In the rows, zero is written as 128.
Facts:
j_74 (η lasto) (Δ f) (κ levuk)
j_722 (η tasku) (Δ a) (κ levuk)
j_464 (η riklo) (Δ b) (λ j_658 j_302 j_412) (κ duram)
j_412 (η muflel) (Δ e) (λ j_722) (κ levuk)
j_107 (η tasku) (Δ f) (λ j_554 j_28) (κ levuk)
j_658 (η riklo) (Δ a) (λ j_457) (κ gotusor)
j_702 (η muflel) (Δ f) (λ j_432 j_280 j_412) (κ gotusor)
j_779 (η riklo) (Δ a) (λ j_172 j_414) (κ gotusor)
j_646 (η muflel) (Δ b) (κ levuk)
j_500 (η pletrom) (Δ c) (κ duram)
j_34 (η riklo) (Δ f) (κ gotusor)
j_355 (η riklo) (Δ d) (κ levuk)
j_574 (η muflel) (Δ a) (κ gotusor)
j_897 (η muflel) (Δ e) (κ duram)
j_548 (η muflel) (Δ f) (κ levuk)
j_352 (η riklo) (Δ d) (λ j_13) (κ duram)
j_498 (η lasto) (Δ b) (λ j_833) (κ levuk)
j_488 (η lasto) (Δ c) (κ duram)
j_504 (η lasto) (Δ b) (κ duram)
j_414 (η muflel) (Δ d) (κ levuk)
j_18 (η muflel) (Δ c) (κ duram)
j_505 (η tasku) (Δ a) (λ j_831 j_172) (κ levuk)
j_844 (η tasku) (Δ c) (λ j_208 j_28) (κ duram)
j_77 (η riklo) (Δ e) (κ levuk)
j_109 (η riklo) (Δ f) (κ duram)
j_346 (η riklo) (Δ d) (κ gotusor)
j_302 (η muflel) (Δ a) (λ j_185 j_412) (κ gotusor)
j_255 (η muflel) (Δ d) (κ gotusor)
j_798 (η riklo) (Δ e) (λ j_13 j_833) (κ duram)
j_13 (η lasto) (Δ e) (κ gotusor)
j_187 (η muflel) (Δ e) (κ gotusor)
j_400 (η pletrom) (Δ c) (λ j_45) (κ duram)
j_51 (η pletrom) (Δ c) (κ gotusor)
j_885 (η muflel) (Δ f) (λ j_493) (κ levuk)
j_588 (η lasto) (Δ a) (κ levuk)
j_123 (η lasto) (Δ f) (κ duram)
j_731 (η pletrom) (Δ a) (κ gotusor)
j_136 (η riklo) (Δ a) (κ duram)
j_806 (η muflel) (Δ d) (λ j_768 j_327) (κ duram)
j_82 (η pletrom) (Δ b) (κ duram)
j_964 (η tasku) (Δ c) (κ levuk)
j_781 (η tasku) (Δ f) (λ j_844 j_327 j_412) (κ gotusor)
j_831 (η lasto) (Δ f) (κ levuk)
j_280 (η lasto) (Δ c) (λ j_412) (κ gotusor)
j_229 (η muflel) (Δ a) (λ j_798 j_432 j_280 j_35) (κ gotusor)
j_35 (η muflel) (Δ c) (κ duram)
j_867 (η muflel) (Δ c) (λ j_83 j_102) (κ duram)
j_115 (η tasku) (Δ e) (λ j_166) (κ duram)
j_28 (η muflel) (Δ d) (λ j_172) (κ gotusor)
j_183 (η pletrom) (Δ e) (κ gotusor)
j_514 (η tasku) (Δ d) (κ duram)
j_296 (η muflel) (Δ b) (λ j_143) (κ duram)
j_821 (η muflel) (Δ e) (κ gotusor)
j_886 (η muflel) (Δ e) (λ j_768 j_897) (κ levuk)
j_457 (η tasku) (Δ c) (κ levuk)
j_521 (η riklo) (Δ e) (κ duram)
j_868 (η pletrom) (Δ a) (λ j_554 j_831) (κ duram)
j_281 (η pletrom) (Δ f) (κ gotusor)
j_172 (η lasto) (Δ c) (λ j_985) (κ duram)
j_67 (η pletrom) (Δ b) (λ j_631) (κ levuk)
j_537 (η muflel) (Δ a) (λ j_498) (κ gotusor)
j_662 (η tasku) (Δ d) (κ levuk)
j_673 (η pletrom) (Δ d) (κ duram)
j_528 (η muflel) (Δ f) (λ j_28) (κ gotusor)
j_489 (η muflel) (Δ d) (κ duram)
j_780 (η muflel) (Δ f) (λ j_272 j_722) (κ duram)
j_83 (η muflel) (Δ a) (κ duram)
j_62 (η lasto) (Δ f) (κ gotusor)
j_692 (η muflel) (Δ e) (κ duram)
j_208 (η pletrom) (Δ b) (λ j_985) (κ duram)
j_477 (η pletrom) (Δ a) (κ duram)
j_493 (η muflel) (Δ f) (λ j_631) (κ levuk)
j_89 (η lasto) (Δ e) (κ duram)
j_691 (η riklo) (Δ d) (κ duram)
j_554 (η riklo) (Δ c) (κ duram)
j_442 (η tasku) (Δ b) (λ j_35) (κ levuk)
j_327 (η tasku) (Δ c) (λ j_658 j_185 j_522) (κ gotusor)
j_709 (η riklo) (Δ e) (λ j_677) (κ gotusor)
j_461 (η lasto) (Δ a) (κ duram)
j_522 (η muflel) (Δ c) (κ gotusor)
j_321 (η muflel) (Δ e) (λ j_716) (κ gotusor)
j_497 (η muflel) (Δ a) (κ duram)
j_102 (η muflel) (Δ c) (κ gotusor)
j_308 (η lasto) (Δ b) (κ gotusor)
j_257 (η muflel) (Δ f) (κ duram)
j_455 (η tasku) (Δ d) (κ gotusor)
j_324 (η muflel) (Δ e) (λ j_834) (κ duram)
j_825 (η pletrom) (Δ b) (λ j_844) (κ gotusor)
j_506 (η muflel) (Δ f) (λ j_702 j_432) (κ duram)
j_550 (η tasku) (Δ a) (λ j_653 j_172) (κ duram)
j_926 (η muflel) (Δ c) (λ j_428) (κ levuk)
j_185 (η muflel) (Δ b) (λ j_780 j_653) (κ gotusor)
j_502 (η muflel) (Δ c) (λ j_159) (κ duram)
j_633 (η muflel) (Δ f) (λ j_185) (κ gotusor)
j_529 (η tasku) (Δ a) (κ duram)
j_276 (η muflel) (Δ c) (κ gotusor)
j_432 (η muflel) (Δ c) (λ j_280) (κ duram)
j_985 (η tasku) (Δ e) (λ j_821 j_159) (κ duram)
j_319 (η muflel) (Δ a) (κ levuk)
j_767 (η lasto) (Δ d) (κ gotusor)
j_112 (η tasku) (Δ b) (κ levuk)
j_45 (η muflel) (Δ f) (κ duram)
j_834 (η lasto) (Δ a) (κ duram)
j_212 (η riklo) (Δ a) (κ levuk)
j_943 (η pletrom) (Δ a) (λ j_208 j_159) (κ duram)
j_272 (η pletrom) (Δ c) (λ j_722) (κ duram)
j_870 (η riklo) (Δ f) (λ j_13) (κ gotusor)
j_652 (η pletrom) (Δ e) (κ levuk)
j_716 (η tasku) (Δ b) (κ duram)
j_228 (η muflel) (Δ e) (κ levuk)
j_6 (η pletrom) (Δ d) (κ levuk)
j_159 (η muflel) (Δ c) (λ j_653) (κ duram)
j_43 (η tasku) (Δ f) (κ levuk)
j_701 (η muflel) (Δ a) (λ j_768) (κ levuk)
j_631 (η muflel) (Δ a) (λ j_821 j_13) (κ duram)
j_833 (η pletrom) (Δ b) (κ duram)
j_795 (η riklo) (Δ b) (κ duram)
j_677 (η pletrom) (Δ e) (λ j_528 j_653 j_522) (κ duram)
j_768 (η lasto) (Δ a) (λ j_985 j_497 j_280) (κ gotusor)
j_590 (η muflel) (Δ b) (κ gotusor)
j_907 (η pletrom) (Δ a) (κ levuk)
j_653 (η muflel) (Δ d) (κ gotusor)
j_341 (η riklo) (Δ b) (κ gotusor)
j_166 (η muflel) (Δ e) (λ j_550 j_51) (κ levuk)
j_263 (η muflel) (Δ b) (λ j_554 j_321 j_43 j_412) (κ duram)
j_440 (η muflel) (Δ a) (κ duram)
j_143 (η riklo) (Δ a) (λ j_658 j_45) (κ duram)
j_347 (η tasku) (Δ a) (κ gotusor)
j_245 (η tasku) (Δ b) (κ duram)
j_163 (η pletrom) (Δ d) (κ gotusor)
j_696 (η riklo) (Δ c) (λ j_834) (κ levuk)
j_428 (η lasto) (Δ a) (λ j_457) (κ duram)

Known rows:
[143  92 147 112  94 131 192 135 154  82 118  84 108 138 108  83 140 101
 114 125 117 131 129 155 165 155 110 220 133 138 154] : j_716
[143 114  99 142 203 139 144 115 163  84 105 130 119 155 132  90 142 110
 125 164 153 160 163 149 159  94 129 133 114 130 109] : j_321
[116 116  83 123 196 127 150 142 136 112 123 151 131 149 138 114 178 126
 143 156 135 157 167 134 136  64 115 128 157  84 145] : j_77
[150 140 135 124 158  82  53 105 137 143 202 166 120 221 127 174 146  71
 103 169 124 139 130 121 133  74 162  69 175  59 133] : j_74
[159 135 116 139 174 104  50 111 162 154 204 177  93 202 134 180 132  61
  96 148 122 166 140 152 114 117 158  71 188  63 114] : j_493
[166 116 137 164 103  74 173  92 151 104  76 150 153 145  67  93 109 101
 142 139 139  96  75 158 148 186 109  92 137 137 146] : j_768
[155  73 126 148 106  84 201  89 114  79  72 136 116 153 103  86 109 104
 115 172 150 123 104 172 122 149 147 161 140 126 148] : j_280
[101 152 129 118 159  86 111 132 157 135 175 137 121 173 141 172 150  86
 128 148 113 160 147 130 157 107 137 113 170  80 131] : j_662
[151 141 137 121 158  87  54 107 129 139 202 165 123 222 127 171 151  70
 101 169 127 138 130 127 135  70 161  68 179  58 128] : j_831
[152 134 133 149 160  99  88 107 154 121 158 133 111 186 120 112 131 100
 105 159 128 119 144 130 162 104 142 105 117 106 112] : j_346
[165  91 131 137 103 128 163 125 136 104 109 109 122 148  99  63 138 107
 114 126 122 108 130 133 150 142 116 178 122 123 153] : j_554
[168  93 131 127  97 129 167 122 142 102 103 114 122 147 104  65 138  94
 120 138 120 113 127 138 158 146 115 173 120 127 149] : j_35
[170 144 163 144 146  98  46  99 157 127 201 148 108 217 132 122 115  62
  66 162 118 138 147 124 167  95 165  91 111 107  97] : j_45
[163  68  79 115 128 157 183 143 119 134 103 129  87 131 108  93 162  92
 151 115 128 140 144 156  92 162 105 166 193  75 160] : j_67
[145 114 107 145 195 147 141 116 165  79 109 139 130 152 135  75 138 103
 105 152 138 170 166 147 155  93 134 136 107 144 108] : j_324
[158 118 134 170  83 102 142 102 162 118  92 124 167 122  87  80 126  88
 122 135 117  85  82 103 167 168 121 119 112 123 161] : j_461
[152 125 132 160  79 104 150 113 162 128  97 123 155 117  94  75 129  81
 127 126 108  93 100 109 173 181 120 120 109 121 149] : j_83

Rows:
No name comes twice in this set of rows, the named rows included.
[178 138 155 145 156  90  46  89 152 120 195 143 107 221 119 136 127  78
  83 177 131 122 130 126 161  85 163  89 121 100 104]  j_62
[178  86 135 135 100 136 160 113 141  91 104 117 132 144  95  69 146 100
 120 138 126 110 108 129 151 131 124 172 125 126 163]  j_488
[124 113  81 113 196 139 155 148 125 133 114 148 115 152 144  97 178 108
 154 153 130 163 179 133 141  76 118 109 143  78 134]  j_652
[175  87 124 134 101 140 169 130 125 119 103 107 105 145 106  49 139  89
 122 128 115 109 147 129 152 152 116 159 113 116 142]  j_500
[172  81 114 141 106 138 165 121 127 111  95 111 109 147 103  52 129  86
 115 114 117 125 145 140 135 170 120 156 123 123 131]  j_400
[159 129 127 142 161 104  96 116 140 142 154 135  92 183 130  96 135  86
 114 156 123 126 162 119 161 114 143  91 107 101 103]  j_163
[112  95 119  93 110 122 197 156 131 107 121  97 109 132 106 133 166 107
 156 127 119 141 130 151 135 143 108 203 193  89 175]  j_112
[184 130 131 163 175 102  37  97 182 137 209 165  76 199 131 143 105  82
  72 153 131 134 144 155 134 123 153  93 136  92  93]  j_870
[ 97 139 111 140 113  81 170 132 153 130 109 120 157 124  79 151 137  86
 166 100 110 133  94 126 145 202 103 106 189  99 156]  j_505
[159 105  96 165 198 160 130 123 200  95 126 171 104 130 148  73 138 118
 102 141 141 161 154 166 137 100 116 151 108 136 123]  j_798
[172  88 123 140 112 143 168 119 141  90 101 105 126 152  88  69 127  89
 120 118 122 128 124 143 140 167 116 165 135 134 133]  j_502
[160 113 120 170  97 107 153 115 143 134  91 128 139 123  96  55 111  74
 123 107 110 103 113 116 154 207 118 103 112 124 130]  j_868
[178 109 115 189 103 131 134 106 215 135 103 160 125  90  96  81 112  79
 119 112 119 107  87 144 133 215 109 129 127 120 139]  j_631

The same objects again, as new rows of numbers:
Known rows:
[107 152 130 139 104 181  99 176  90 169  99 104 157 132] : j_498
[115 151 122 129 125 163 109 153  58  80 129 117 147 146] : j_868
[ 65 154 151 121 103 199 123 179 127 217 142 100 142 128] : j_831
[ 81 162 147 137 122 192 122 134 126 142 168 125 129 103] : j_821
[100 147 158 106  93 177 116 148 101  91 122 114 145 125] : j_432
[113 144 126 142 117 160 105 145  68  72 119 114 145 151] : j_143
[ 80 162 153 120 107 162 124 155 118 190 122 117 128 134] : j_166
[ 75 151 160 114 117 185 120 158 115 151 169 114 134 131] : j_489
[ 86 152 152 119 113 176 112 161 106 112 132 118 146 135] : j_867
[ 85 159 153 118 102 163 120 152 113 187 127 117 126 134] : j_886
[ 62 152 150 139 114 219 118 136 146 128 134 112 136 113] : j_34
[102 146 138 117 107 186 108 159  87  74 109 112 157 144] : j_263
[ 75 162 146 131 117 203 123 135 129 130 157 120 131 108] : j_255
[116 158 108 143 129 194 119 132  61  79 144 120 134 124] : j_574
[ 71 147 159 129 117 173 123 146 106 152 175 111 125 134] : j_521
[ 91 164 155 106 120 173 114 160 122  85 114 127 143 155] : j_844
[ 69 144 157 128 115 180 117 152 117 149 168 113 127 134] : j_691

Rows:
No name comes twice in this set of rows, the named rows included.
[ 64 165 142 133 117 200 131 131 129 125 151 124 135 120]  j_653
[ 89 163 168 103 114 169 118 152 123 113 145 128 128 134]  j_115
[ 67 154 145 145 113 202 124 126 132 128 158 120 130 113]  j_346
[121 155 121 108 131 180 111 157  65  71 163 119 126 149]  j_529
[117 159 131 107 112 189 106 172 117 118 101 113 136 150]  j_442
[ 70 157 155 117 118 159 128 149 112 139 129 123 143 140]  j_677
[ 85 149 145 104 102 177 127 149  97 101 125 118 149 136]  j_272
[100 159 122 137 117 201 111 139 113  81  93 121 158 123]  j_825
[125 166 112 126 131 198 115 134  74  49 153 126 129 131]  j_347
[ 82 164 150 133 110 184 123 124 125 115 134 131 137 105]  j_321
[ 91 154 143 123 106 176 113 160 116 162 108 115 137 141]  j_926
[ 87 162 152  98 112 188 121 165 129 170 158 118 112 138]  j_662
[117 161 112 147 121 181 108 131  78  64 113 128 145 122]  j_537
[ 83 153 159 107  78 207 123 126 138  86  95 122 150  96]  j_702

